Below is a small trained network, with its code and all its weights. Each question gives an input and a target symbol and asks what happens when units are switched off, that is, made to give their printed mean instead of their output.

import numpy as np


def w(rows, s, z=0):
    codes = np.array(rows[::2]) - 128.0
    scale = np.full(codes.shape[1], s)
    scale[-1] = z or s
    return codes * scale


def f(y):
    return y / 2 * (1 + np.tanh(0.7978845608 * (y + 0.044715 * y**3)))


def softmax(a):
    e = np.exp(a - a.max(-1, keepdims=True))
    return e / e.sum(-1, keepdims=True)


def log_softmax(a):
    a = a - a.max(-1, keepdims=True)
    return a - np.log(np.exp(a).sum(-1, keepdims=True))


def net(x, mask):
    ids = ['ΔΦβεζθλμξπ'.index(c) for c in x.split()]
    T = len(ids)
    res = E[ids] + P[:T]
    u = 0
    for l in range(2):
        q, k, v = (res @ M[l].T for M in (Q, K, V))
        z = softmax(np.where(np.tri(T) > 0, q @ k.T / 3**0.5, -1e9)) @ v
        res = res + np.where(mask[u], z, O[l][:, -1]) @ O[l][:, :-1]
        u += 1
        y = f(res @ A[l][:, :-1].T + A[l][:, -1])
        res = res + np.where(mask[u : u + 8], y, B[l][:, -1]) @ B[l][:, :-1]
        u += 8
    return log_softmax(res[-1] @ U[:, :-1].T + U[:, -1])


Q, K, V, O, A, B = {}, {}, {}, {}, {}, {}
E = w([
[236,139,161,115,210,111],'Δ',
[121,132,184,96,112,23],'Φ',
[81,166,130,32,225,78],'β',
[99,56,119,177,155,85],'ε',
[39,108,50,104,147,204],'ζ',
[56,31,246,208,107,127],'θ',
[99,221,224,99,101,127],'λ',
[99,188,89,144,165,79],'μ',
[144,102,198,133,102,220],'ξ',
[206,204,85,228,47,105],'π',
],0.011)
P = w([
[2,26,146,40,227,69],'0',
[40,38,81,47,130,96],'1',
[51,49,79,81,120,113],'2',
[76,72,83,105,108,122],'3',
[98,96,75,124,100,133],'4',
[119,116,74,148,89,141],'5',
[137,135,77,164,69,143],'6',
[158,146,81,185,55,143],'7',
[174,177,103,212,35,131],'8',
[169,185,98,253,46,137],'9',
],0.003)
Q[0] = w([
[101,173,35,64,178,253],'L0H1',
[175,112,228,139,177,69],'L0H1',
[211,185,146,71,192,116],'L0H1',
],0.0051)
K[0] = w([
[168,123,199,202,108,69],'L0H1',
[84,214,84,16,253,170],'L0H1',
[115,140,146,90,188,21],'L0H1',
],0.0053)
V[0] = w([
[221,124,144,192,32,145],'L0H1',
[2,56,170,175,202,129],'L0H1',
[116,175,4,136,68,159],'L0H1',
],0.0049)
O[0] = w([
[255,175,102,139,116,184,48],'L0H1',
[77,58,64,149,23,133,253],'L0H1',
[128,191,188,202,95,95,120],'L0H1',
],0.0058,0.0047)
A[0] = w([
[68,128,145,35,177,126,168],'L0N1',
[182,168,171,167,90,163,184],'L0N2',
[139,83,84,158,115,51,200],'L0N3',
[75,187,140,20,138,3,169],'L0N4',
[120,162,47,148,37,162,252],'L0N5',
[108,145,169,135,67,180,148],'L0N6',
[167,246,127,40,242,124,205],'L0N7',
[160,59,177,65,118,176,186],'L0N8',
],0.006,0.004)
B[0] = w([
[59,124,97,27,224,136,185],'L0N1',
[208,156,137,231,89,192,133],'L0N2',
[151,56,99,178,30,34,186],'L0N3',
[156,151,73,3,114,94,167],'L0N4',
[25,170,95,180,27,135,253],'L0N5',
[126,147,204,106,85,206,164],'L0N6',
[132,42,76,172,235,165,133],'L0N7',
[180,42,157,93,193,240,159],'L0N8',
],0.0058,0.0053)
Q[1] = w([
[122,215,98,1,152,121],'L1H1',
[39,146,67,122,51,121],'L1H1',
[232,244,147,75,192,130],'L1H1',
],0.0082)
K[1] = w([
[96,146,166,91,155,88],'L1H1',
[157,187,147,166,56,102],'L1H1',
[130,95,142,75,254,130],'L1H1',
],0.0087)
V[1] = w([
[102,112,254,148,91,185],'L1H1',
[199,219,152,156,87,27],'L1H1',
[80,153,64,100,94,255],'L1H1',
],0.0067)
O[1] = w([
[141,97,147,19,104,247,157],'L1H1',
[111,157,203,39,103,32,3],'L1H1',
[131,170,110,139,254,137,237],'L1H1',
],0.0071,0.0058)
A[1] = w([
[106,196,167,24,81,89,34],'L1N1',
[98,91,125,77,157,180,145],'L1N2',
[52,75,116,170,143,103,49],'L1N3',
[136,63,106,39,57,118,254],'L1N4',
[91,107,177,68,129,194,174],'L1N5',
[100,195,79,109,168,7,192],'L1N6',
[93,157,124,2,133,121,189],'L1N7',
[144,59,169,148,104,13,79],'L1N8',
],0.0079,0.002)
B[1] = w([
[134,128,168,162,250,181,162],'L1N1',
[144,176,172,88,160,172,237],'L1N2',
[110,119,75,165,117,130,254],'L1N3',
[152,28,154,2,70,95,184],'L1N4',
[124,170,175,131,80,179,216],'L1N5',
[200,234,46,91,100,146,201],'L1N6',
[53,136,159,81,208,85,167],'L1N7',
[140,43,122,177,131,59,162],'L1N8',
],0.0077,0.007)
U = w([
[66,153,108,254,183,158,226],'Δ',
[158,106,142,101,165,100,3],'Φ',
[245,79,90,148,225,147,189],'β',
[171,70,104,58,112,77,99],'ε',
[28,182,200,73,155,118,175],'ζ',
[65,45,134,189,117,59,45],'θ',
[201,189,154,133,165,216,107],'λ',
[166,152,81,82,189,116,45],'μ',
[154,90,130,74,25,174,121],'ξ',
[142,194,83,164,29,87,204],'π',
],0.0057,0.0024)

Each question gives the input, a string of symbols that net reads in full, and the target symbol t.
The units are the heads (3 rows each of Q, K, V and O) and the neurons (one row each of A and B). Each row of codes is followed by its name. A weight is (code - 128) times the scale printed after its matrix; where a second scale follows, it is the last column's (O, A, B and U).
mask holds one flag per unit, layer by layer, with each layer's heads first. A switched-off unit (its flag False) gives its mean, the last column of its rows in O or B, instead of its output. The means were averaged over made-up inputs and are rounded, as every weight is.
A unit's drop is (log p(t) with every unit on - log p(t) with that unit switched off) / (log p(t) with every unit on - log p(t) with every unit switched off).
The circuit of an input: a set's keep is (log p(t) with only the set's units on - log p(t) with every unit switched off) / (log p(t) with every unit on - log p(t) with every unit switched off). Starting from the 12 units with the biggest drops (on a tie, the unit counted first), units are removed one at a time, each time the one whose removal leaves the highest keep (on an exact tie, the one counted first), for as long as the keep stays at least 0.8.
circuit, biggest first: the units of the circuit, biggest drop first
top k neurons: the k neurons with the biggest drops, biggest first
k most important neurons of layer l: the k neurons of layer l with the biggest drops, biggest first
drop when u is switched off: that unit's drop, to one decimal
input ζ λ ζ ξ θ ξ ζ θ ζ, target ξ: circuit, biggest first	(L1H1 L0H1 L1N4)
input ζ ζ λ, target ζ: top neuron	(L1N7)
input ζ ξ π ζ μ, target μ: 2 most important neurons of layer 1	(L1N6 L1N1)
input ζ ξ μ, target π: circuit, biggest first	(L0N8 L1N6 L1H1 L0N3)
input ζ ε ζ λ ζ, target ζ: top 2 neurons	(L0N2 L1N7)
input ζ Δ ζ ζ ζ β ζ ζ μ ζ, target π: top 2 neurons	(L0N8 L0N1)
input ζ ζ θ θ λ λ ζ, target ξ: circuit, biggest first	(L1H1 L1N4)
input ζ λ ζ ε ζ ζ ζ π θ, target θ: circuit, biggest first	(L1N8 L1H1 L1N2)
input ζ ζ β, target μ: top 2 neurons	(L1N6 L0N4)
input ζ ε π ε, target ε: top 2 neurons	(L1N4 L1N6)
input λ ζ ε, target θ: top 2 neurons	(L0N3 L1N8)
input ζ π ξ θ, target θ: 3 most important neurons of layer 1	(L1N8 L1N6 L1N2)
input ξ λ ε, target θ: 3 most important neurons of layer 1	(L1N8 L1N6 L1N2)
input ξ ξ ζ ζ ζ μ λ λ μ Φ, target ε: 2 most important neurons of layer 1	(L1N4 L1N8)
input ζ ε ζ ζ Φ Φ λ ζ θ, target ξ: most important neuron of layer 0	(L0N1)
input λ ζ ζ μ, target π: top 2 neurons	(L1N6 L0N8)
input ζ λ ζ θ ξ θ θ, target ξ: drop when L0N1 is switched off	0.1
input ζ ζ Δ ζ ζ ζ, target Δ: drop when L1H1 is switched off	0.7
input ζ ζ ζ, target Δ: drop when L1H1 is switched off	1.0
input θ ζ ζ ξ β, target μ: most important neuron of layer 0	(L0N4)
